Below is a small trained network, with its code and all its weights. Each question gives an input and a class and asks what happens when units are switched off, that is, made to give their printed mean instead of their output.

import numpy as np


def w(rows, s, z=0):
    codes = np.array(rows[::2]) - 128.0
    scale = np.full(codes.shape[1], s)
    scale[-1] = z or s
    return codes * scale


def f(y):
    return y / 2 * (1 + np.tanh(0.7978845608 * (y + 0.044715 * y**3)))


def log_softmax(a):
    a = a - a.max(-1, keepdims=True)
    return a - np.log(np.exp(a).sum(-1, keepdims=True))


def net(x, mask):
    res = np.array(x, float).reshape(1, 4) / 4 @ E
    y = f(res @ A[0][:, :-1].T + A[0][:, -1])
    res = res + np.where(mask, y, B[0][:, -1]) @ B[0][:, :-1]
    return log_softmax(res[-1] @ U[:, :-1].T + U[:, -1])


A, B = {}, {}
E = w([
[136,179,96,32,128,129,173,107],'x0',
[185,119,246,150,162,134,152,158],'x1',
[147,96,208,92,36,161,125,84],'x2',
[217,45,93,97,169,176,147,93],'x3',
],0.013)
A[0] = w([
[130,44,142,251,142,160,91,136,214],'neuron 1',
[36,252,39,172,112,93,143,82,168],'neuron 2',
[88,184,48,160,194,126,198,166,147],'neuron 3',
[153,162,45,85,88,76,148,134,105],'neuron 4',
[75,174,135,79,60,122,131,110,210],'neuron 5',
[148,52,85,84,125,220,152,56,128],'neuron 6',
[192,52,170,126,153,205,170,94,186],'neuron 7',
[39,111,108,126,119,45,105,99,154],'neuron 8',
[180,163,193,129,134,157,175,129,117],'neuron 9',
[114,240,164,90,155,77,80,194,185],'neuron 10',
[153,109,4,66,253,142,136,91,253],'neuron 11',
[194,113,142,127,250,70,121,174,199],'neuron 12',
[179,152,132,1,64,161,165,89,159],'neuron 13',
[117,56,182,213,182,73,172,181,217],'neuron 14',
[157,91,161,151,17,131,115,11,187],'neuron 15',
[161,161,214,238,185,121,90,149,166],'neuron 16',
[106,76,169,141,55,175,127,137,64],'neuron 17',
[192,75,53,62,96,236,146,80,133],'neuron 18',
],0.0098,0.005)
B[0] = w([
[121,153,183,187,158,118,118,137,230],'neuron 1',
[154,75,112,170,107,86,123,210,220],'neuron 2',
[131,49,87,68,186,154,151,171,196],'neuron 3',
[113,91,140,128,134,96,72,151,169],'neuron 4',
[183,109,101,163,90,109,105,134,186],'neuron 5',
[208,157,82,154,69,188,172,141,211],'neuron 6',
[108,118,87,159,112,92,92,152,228],'neuron 7',
[141,129,91,152,96,124,118,170,175],'neuron 8',
[126,121,170,129,94,102,92,46,171],'neuron 9',
[184,186,134,150,51,148,148,133,188],'neuron 10',
[160,3,94,93,184,134,142,193,249],'neuron 11',
[117,136,167,132,145,157,142,157,203],'neuron 12',
[120,152,123,165,109,55,98,128,202],'neuron 13',
[110,140,198,148,166,119,117,130,212],'neuron 14',
[126,160,161,118,135,150,150,150,212],'neuron 15',
[69,155,174,135,183,138,65,105,212],'neuron 16',
[121,108,134,105,162,170,148,157,168],'neuron 17',
[127,158,76,109,69,149,194,138,223],'neuron 18',
],0.012,0.017)
U = w([
[106,116,112,87,118,135,117,61,24],'0',
[141,150,128,105,98,79,107,52,45],'1',
[131,122,91,97,135,145,105,37,34],'2',
[94,136,203,109,168,183,133,128,188],'3',
[89,106,108,84,135,103,111,54,3],'4',
[182,96,42,105,108,141,170,161,153],'5',
[129,121,146,153,114,27,36,131,230],'6',
[158,252,135,138,81,169,168,68,235],'7',
],0.012,0.003)

Each question gives the input, the list of numbers given to net, and the class t.
The units are the neurons (one row each of A and B). Each row of codes is followed by its name. A weight is (code - 128) times the scale printed after its matrix; where a second scale follows, it is the last column's (A, B and U).
mask holds one flag per neuron, in row order. A switched-off neuron (its flag False) gives its mean, the last column of its row in B, instead of its output. The means were averaged over made-up inputs and are rounded, as every weight is.
A unit's drop is (log p(t) with every unit on - log p(t) with that unit switched off) / (log p(t) with every unit on - log p(t) with every unit switched off).
The circuit of an input: a set's keep is (log p(t) with only the set's units on - log p(t) with every unit switched off) / (log p(t) with every unit on - log p(t) with every unit switched off). Starting from the 12 units with the biggest drops (on a tie, the unit counted first), units are removed one at a time, each time the one whose removal leaves the highest keep (on an exact tie, the one counted first), for as long as the keep stays at least 0.8.
units of the circuit, in order: the units of the circuit, biggest drop first
top k neurons: the k neurons with the biggest drops, biggest first
drop of u: that unit's drop, to one decimal
input [-4,-8,-3,-7], class 5: units of the circuit, in order -> neuron 3
input [7,-6,6,-3], class 6: top 3 neurons -> neuron 13; neuron 4; neuron 11
input [0,7,0,5], class 6: top 2 neurons -> neuron 7; neuron 9
input [3,7,6,-8], class 7: top 2 neurons -> neuron 10; neuron 11
input [6,8,8,-8], class 7: top 3 neurons -> neuron 10; neuron 11; neuron 2
input [-8,-8,-5,-1], class 5: top 3 neurons -> neuron 3; neuron 16; neuron 13
input [0,-3,4,-7], class 5: top 3 neurons -> neuron 16; neuron 1; neuron 14
input [7,7,-4,-5], class 7: top 2 neurons -> neuron 10; neuron 11
input [8,6,5,0], class 7: top 2 neurons -> neuron 11; neuron 2
input [-8,1,-5,-4], class 3: top 2 neurons -> neuron 7; neuron 13
input [7,-1,6,-2], class 7: top 2 neurons -> neuron 11; neuron 7
input [-2,-6,8,-8], class 5: top 2 neurons -> neuron 16; neuron 1
input [3,6,7,-8], class 7: drop of neuron 10 -> 0.2
input [-7,-4,6,2], class 7: drop of neuron 11 -> 0.4
input [-4,3,-5,-5], class 3: drop of neuron 13 -> 0.2
input [-2,-7,-4,-8], class 5: top neuron -> neuron 3
